Below is a small trained network, with its code and all its weights. Each question gives an input and a class and asks what happens when units are switched off, that is, made to give their printed mean instead of their output.

import numpy as np


def w(rows, s, z=0):
    codes = np.array(rows[::2]) - 128.0
    scale = np.full(codes.shape[1], s)
    scale[-1] = z or s
    return codes * scale


def f(y):
    return np.maximum(y, 0)


def log_softmax(a):
    a = a - a.max(-1, keepdims=True)
    return a - np.log(np.exp(a).sum(-1, keepdims=True))


def net(x, mask):
    res = np.array(x, float).reshape(1, 6) / 4 @ E
    y = f(res @ A[0][:, :-1].T + A[0][:, -1])
    res = res + np.where(mask, y, B[0][:, -1]) @ B[0][:, :-1]
    return log_softmax(res[-1] @ U[:, :-1].T + U[:, -1])


A, B = {}, {}
E = w([
[43,174,162,169,129,70,153,98,173],'x0',
[200,185,83,218,146,175,111,111,182],'x1',
[61,98,91,142,68,214,74,57,114],'x2',
[125,203,53,116,44,116,174,159,91],'x3',
[131,88,111,185,87,43,26,184,111],'x4',
[82,64,4,144,189,121,170,149,144],'x5',
],0.011)
A[0] = w([
[176,73,145,105,186,175,84,141,100,103],'neuron 1',
[93,85,32,141,192,128,156,149,161,51],'neuron 2',
[143,89,118,172,98,91,101,152,129,51],'neuron 3',
[130,108,127,151,111,113,100,156,95,84],'neuron 4',
[191,187,92,247,159,166,122,129,201,48],'neuron 5',
[212,102,87,67,125,164,118,162,78,74],'neuron 6',
[171,148,163,134,195,77,164,196,130,64],'neuron 7',
[122,73,142,182,124,107,86,152,123,76],'neuron 8',
[72,121,173,164,174,84,120,76,185,110],'neuron 9',
[51,186,131,166,116,78,164,114,162,76],'neuron 10',
[193,155,139,122,168,66,168,167,135,67],'neuron 11',
[138,141,141,123,160,178,196,110,116,48],'neuron 12',
[130,198,66,113,48,108,161,167,90,2],'neuron 13',
[179,191,215,111,76,148,80,108,131,50],'neuron 14',
[124,154,128,53,167,173,174,101,156,75],'neuron 15',
[140,58,191,139,198,130,92,98,179,17],'neuron 16',
[122,141,130,76,156,178,189,86,122,44],'neuron 17',
[67,119,115,162,97,196,85,69,116,62],'neuron 18',
[107,111,138,75,113,115,126,145,129,30],'neuron 19',
[115,121,105,149,112,89,72,159,118,80],'neuron 20',
[50,82,161,41,131,86,147,160,77,50],'neuron 21',
[131,131,110,145,114,72,65,176,108,86],'neuron 22',
[136,154,138,110,166,120,133,172,134,29],'neuron 23',
[92,117,106,126,98,180,72,97,111,39],'neuron 24',
[105,104,126,155,87,162,113,76,98,35],'neuron 25',
],0.015,0.0093)
B[0] = w([
[164,148,110,180,64,176,162,153,109,198],'neuron 1',
[88,83,208,159,159,42,168,129,19,225],'neuron 2',
[115,143,161,149,151,128,112,74,167,175],'neuron 3',
[149,135,133,151,152,114,147,99,164,164],'neuron 4',
[180,117,98,53,147,161,10,105,81,248],'neuron 5',
[193,88,140,201,30,137,137,138,142,210],'neuron 6',
[83,66,112,55,104,104,147,159,177,212],'neuron 7',
[132,181,151,155,160,126,133,86,168,181],'neuron 8',
[188,131,107,192,52,157,154,153,113,202],'neuron 9',
[205,80,145,200,42,169,141,143,136,205],'neuron 10',
[51,67,101,71,112,133,134,168,172,207],'neuron 11',
[133,153,155,165,154,118,98,90,173,185],'neuron 12',
[97,236,61,135,145,190,197,155,89,215],'neuron 13',
[86,88,179,164,165,47,150,124,34,218],'neuron 14',
[119,163,159,183,160,111,103,71,195,211],'neuron 15',
[82,241,57,99,144,180,200,166,93,195],'neuron 16',
[139,172,151,168,173,101,117,101,190,204],'neuron 17',
[81,82,109,51,123,105,146,183,176,219],'neuron 18',
[135,127,105,118,144,146,79,139,111,153],'neuron 19',
[134,144,167,159,168,136,127,90,170,184],'neuron 20',
[185,120,101,61,143,175,6,98,73,233],'neuron 21',
[128,176,165,166,174,110,132,83,198,201],'neuron 22',
[114,106,111,100,119,107,146,113,151,148],'neuron 23',
[88,90,123,68,96,99,141,166,171,188],'neuron 24',
[133,83,111,79,132,115,157,150,156,175],'neuron 25',
],0.012,0.017)
U = w([
[128,162,173,171,190,131,104,79,224,95],'0',
[84,69,121,70,120,126,139,179,197,162],'1',
[172,122,118,86,157,176,9,113,70,97],'2',
[100,95,199,168,169,68,158,132,14,99],'3',
[110,220,83,143,138,198,191,161,99,254],'4',
[197,98,141,203,37,171,139,152,143,97],'5',
],0.011,0.0062)

Each question gives the input, the list of numbers given to net, and the class t.
The units are the neurons (one row each of A and B). Each row of codes is followed by its name. A weight is (code - 128) times the scale printed after its matrix; where a second scale follows, it is the last column's (A, B and U).
mask holds one flag per neuron, in row order. A switched-off neuron (its flag False) gives its mean, the last column of its row in B, instead of its output. The means were averaged over made-up inputs and are rounded, as every weight is.
A unit's drop is (log p(t) with every unit on - log p(t) with that unit switched off) / (log p(t) with every unit on - log p(t) with every unit switched off).
The circuit of an input: a set's keep is (log p(t) with only the set's units on - log p(t) with every unit switched off) / (log p(t) with every unit on - log p(t) with every unit switched off). Starting from the 12 units with the biggest drops (on a tie, the unit counted first), units are removed one at a time, each time the one whose removal leaves the highest keep (on an exact tie, the one counted first), for as long as the keep stays at least 0.8.
units of the circuit, in order: the units of the circuit, biggest drop first
most important unit: the unit with the biggest drop
top k neurons: the k neurons with the biggest drops, biggest first
drop when u is switched off: that unit's drop, to one decimal
input [8,-3,-8,1,5,4], class 1: top 4 neurons	(neuron 7; neuron 11; neuron 6; neuron 1)
input [7,-2,-5,-4,-6,4], class 5: most important unit	neuron 9
input [1,-6,-1,-6,-3,5], class 2: top 2 neurons	(neuron 21; neuron 13)
input [5,1,4,3,6,5], class 0: top 3 neurons	(neuron 14; neuron 22; neuron 20)
input [6,6,0,1,2,-6], class 2: top 2 neurons	(neuron 5; neuron 2)
input [-8,0,-6,-7,-4,0], class 5: top 2 neurons	(neuron 6; neuron 1)
input [7,3,-1,1,2,-5], class 5: top 2 neurons	(neuron 10; neuron 2)
input [3,-4,6,-6,-2,1], class 1: top 2 neurons	(neuron 18; neuron 13)
input [-8,-5,-4,-6,-7,-8], class 3: top 2 neurons	(neuron 14; neuron 10)
input [3,8,6,8,2,-8], class 2: top 2 neurons	(neuron 5; neuron 2)
input [-6,-1,3,1,-4,-4], class 5: top 2 neurons	(neuron 6; neuron 2)
input [-6,1,6,-5,4,-2], class 1: top 2 neurons	(neuron 18; neuron 24)
input [-3,-6,1,-5,-2,4], class 2: top 2 neurons	(neuron 21; neuron 13)
input [-5,6,-1,5,-1,7], class 3: units of the circuit, in order	(neuron 2)
input [0,-8,-1,-8,0,-6], class 2: top 2 neurons	(neuron 21; neuron 13)
input [-7,5,0,-4,0,3], class 5: drop when neuron 21 is switched off	1.3
input [-6,-1,2,0,-4,3], class 5: drop when neuron 6 is switched off	0.9
input [-1,-2,0,-6,-6,-8], class 3: drop when neuron 2 is switched off	0.0
